Below is a small trained network, with its code and all its weights. Each question gives an input and a class and asks what happens when units are switched off, that is, made to give their printed mean instead of their output.

import numpy as np


def w(rows, s, z=0):
    codes = np.array(rows[::2]) - 128.0
    scale = np.full(codes.shape[1], s)
    scale[-1] = z or s
    return codes * scale


def f(y):
    return np.maximum(y, 0)


def log_softmax(a):
    a = a - a.max(-1, keepdims=True)
    return a - np.log(np.exp(a).sum(-1, keepdims=True))


def net(x, mask):
    res = np.array(x, float).reshape(1, 4) / 4 @ E
    y = f(res @ A[0][:, :-1].T + A[0][:, -1])
    res = res + np.where(mask, y, B[0][:, -1]) @ B[0][:, :-1]
    return log_softmax(res[-1] @ U[:, :-1].T + U[:, -1])


A, B = {}, {}
E = w([
[155,68,70,123,218,143,102,159,104,131,141],'x0',
[114,110,84,140,132,120,149,108,205,1,110],'x1',
[12,111,102,126,137,146,113,130,141,142,215],'x2',
[127,128,128,128,129,127,128,128,128,128,128],'x3',
],0.012)
A[0] = w([
[159,139,132,134,71,128,144,117,172,80,87,160],'n0',
[164,131,150,131,117,124,127,127,142,93,86,150],'n1',
[212,131,136,130,125,122,129,130,110,128,82,254],'n2',
[166,102,81,124,206,130,118,143,104,115,131,56],'n3',
[116,127,141,121,171,127,124,131,100,181,148,164],'n4',
[137,136,163,122,114,133,126,129,95,182,122,62],'n5',
[116,127,114,141,155,128,139,135,156,85,131,45],'n6',
[49,125,115,129,102,133,125,130,142,118,177,36],'n7',
[93,155,170,131,61,118,132,122,131,136,137,76],'n8',
[249,128,140,130,142,124,129,132,101,133,58,36],'n9',
[114,124,116,136,160,120,135,129,144,101,131,29],'n10',
[118,113,103,141,145,133,125,139,120,140,149,122],'n11',
[147,141,172,127,98,126,124,129,80,216,128,49],'n12',
[141,138,170,134,125,126,132,133,81,211,134,247],'n13',
[149,116,111,138,140,131,127,128,121,158,137,140],'n14',
[110,123,103,127,149,118,128,121,170,67,129,104],'n15',
[131,132,124,131,148,137,132,141,109,152,144,111],'n16',
[108,113,98,128,177,136,121,135,95,187,176,113],'n17',
[156,143,149,141,117,143,132,129,163,103,105,149],'n18',
],0.015,0.0077)
B[0] = w([
[131,121,167,139,167,108,117,142,35,110,119,222],'n0',
[134,127,152,126,141,118,122,138,53,115,122,192],'n1',
[141,138,197,143,139,124,143,135,221,104,101,242],'n2',
[124,141,138,139,107,154,140,116,252,146,132,194],'n3',
[116,121,119,116,136,100,109,135,62,109,128,199],'n4',
[138,125,165,139,144,122,122,143,187,102,115,175],'n5',
[122,127,96,129,98,145,130,113,148,146,154,169],'n6',
[165,132,145,134,134,146,141,127,250,134,108,205],'n7',
[132,114,75,128,117,153,122,126,211,152,143,187],'n8',
[94,120,38,119,91,154,114,112,149,171,173,224],'n9',
[110,121,101,106,121,125,122,129,124,144,146,149],'n10',
[131,122,115,122,135,121,112,138,89,129,118,163],'n11',
[140,129,180,134,155,125,147,130,208,97,98,206],'n12',
[113,124,47,124,97,161,123,110,166,167,163,248],'n13',
[130,129,136,115,136,107,130,130,110,111,125,160],'n14',
[134,141,126,131,106,147,125,126,213,168,126,211],'n15',
[136,128,141,128,136,131,130,140,76,132,126,156],'n16',
[125,127,122,126,124,101,130,126,6,106,124,209],'n17',
[121,132,139,103,138,109,146,133,77,117,121,179],'n18',
],0.018,0.015)
U = w([
[169,172,201,155,117,137,165,122,191,104,88,215],'0',
[111,106,35,105,80,155,97,110,146,154,197,2],'1',
[137,125,161,108,166,52,105,158,1,72,105,173],'2',
],0.011,0.00096)

Each question gives the input, the list of numbers given to net, and the class t.
The units are the neurons (one row each of A and B). Each row of codes is followed by its name. A weight is (code - 128) times the scale printed after its matrix; where a second scale follows, it is the last column's (A, B and U).
mask holds one flag per neuron, in row order. A switched-off neuron (its flag False) gives its mean, the last column of its row in B, instead of its output. The means were averaged over made-up inputs and are rounded, as every weight is.
A unit's drop is (log p(t) with every unit on - log p(t) with that unit switched off) / (log p(t) with every unit on - log p(t) with every unit switched off).
The circuit of an input: a set's keep is (log p(t) with only the set's units on - log p(t) with every unit switched off) / (log p(t) with every unit on - log p(t) with every unit switched off). Starting from the 12 units with the biggest drops (on a tie, the unit counted first), units are removed one at a time, each time the one whose removal leaves the highest keep (on an exact tie, the one counted first), for as long as the keep stays at least 0.8.
units of the circuit, in order: the units of the circuit, biggest drop first
k most important neurons: the k neurons with the biggest drops, biggest first
drop when u is switched off: that unit's drop, to one decimal
input [6,-4,8,5], class 2: units of the circuit, in order -> (n17)
input [-5,4,7,-5], class 0: 2 most important neurons -> (n7 n9)
input [8,6,0,3], class 0: 4 most important neurons -> (n9 n13 n3 n8)
input [-7,-2,1,-3], class 1: 3 most important neurons -> (n2 n8 n13)
input [-3,5,8,1], class 0: 3 most important neurons -> (n7 n9 n13)
input [6,0,-4,3], class 1: 3 most important neurons -> (n9 n12 n7)
input [1,-6,4,-5], class 2: 3 most important neurons -> (n17 n9 n4)
input [-3,4,6,8], class 0: 3 most important neurons -> (n9 n7 n13)
input [2,-5,2,-4], class 2: 2 most important neurons -> (n17 n9)
input [0,6,8,-4], class 0: 4 most important neurons -> (n7 n9 n13 n8)
input [8,0,7,3], class 2: 2 most important neurons -> (n17 n13)
input [-5,6,7,2], class 0: 3 most important neurons -> (n7 n9 n13)
input [3,-8,2,3], class 2: 3 most important neurons -> (n17 n4 n9)
input [-4,8,6,-6], class 0: units of the circuit, in order -> (n7)
input [4,-6,1,3], class 2: 3 most important neurons -> (n17 n9 n4)
input [7,4,-1,6], class 0: drop when n3 is switched off -> 1.2
input [7,-1,-6,8], class 1: drop when n9 is switched off -> 8.5
input [-7,2,-7,2], class 2: drop when n0 is switched off -> 0.5
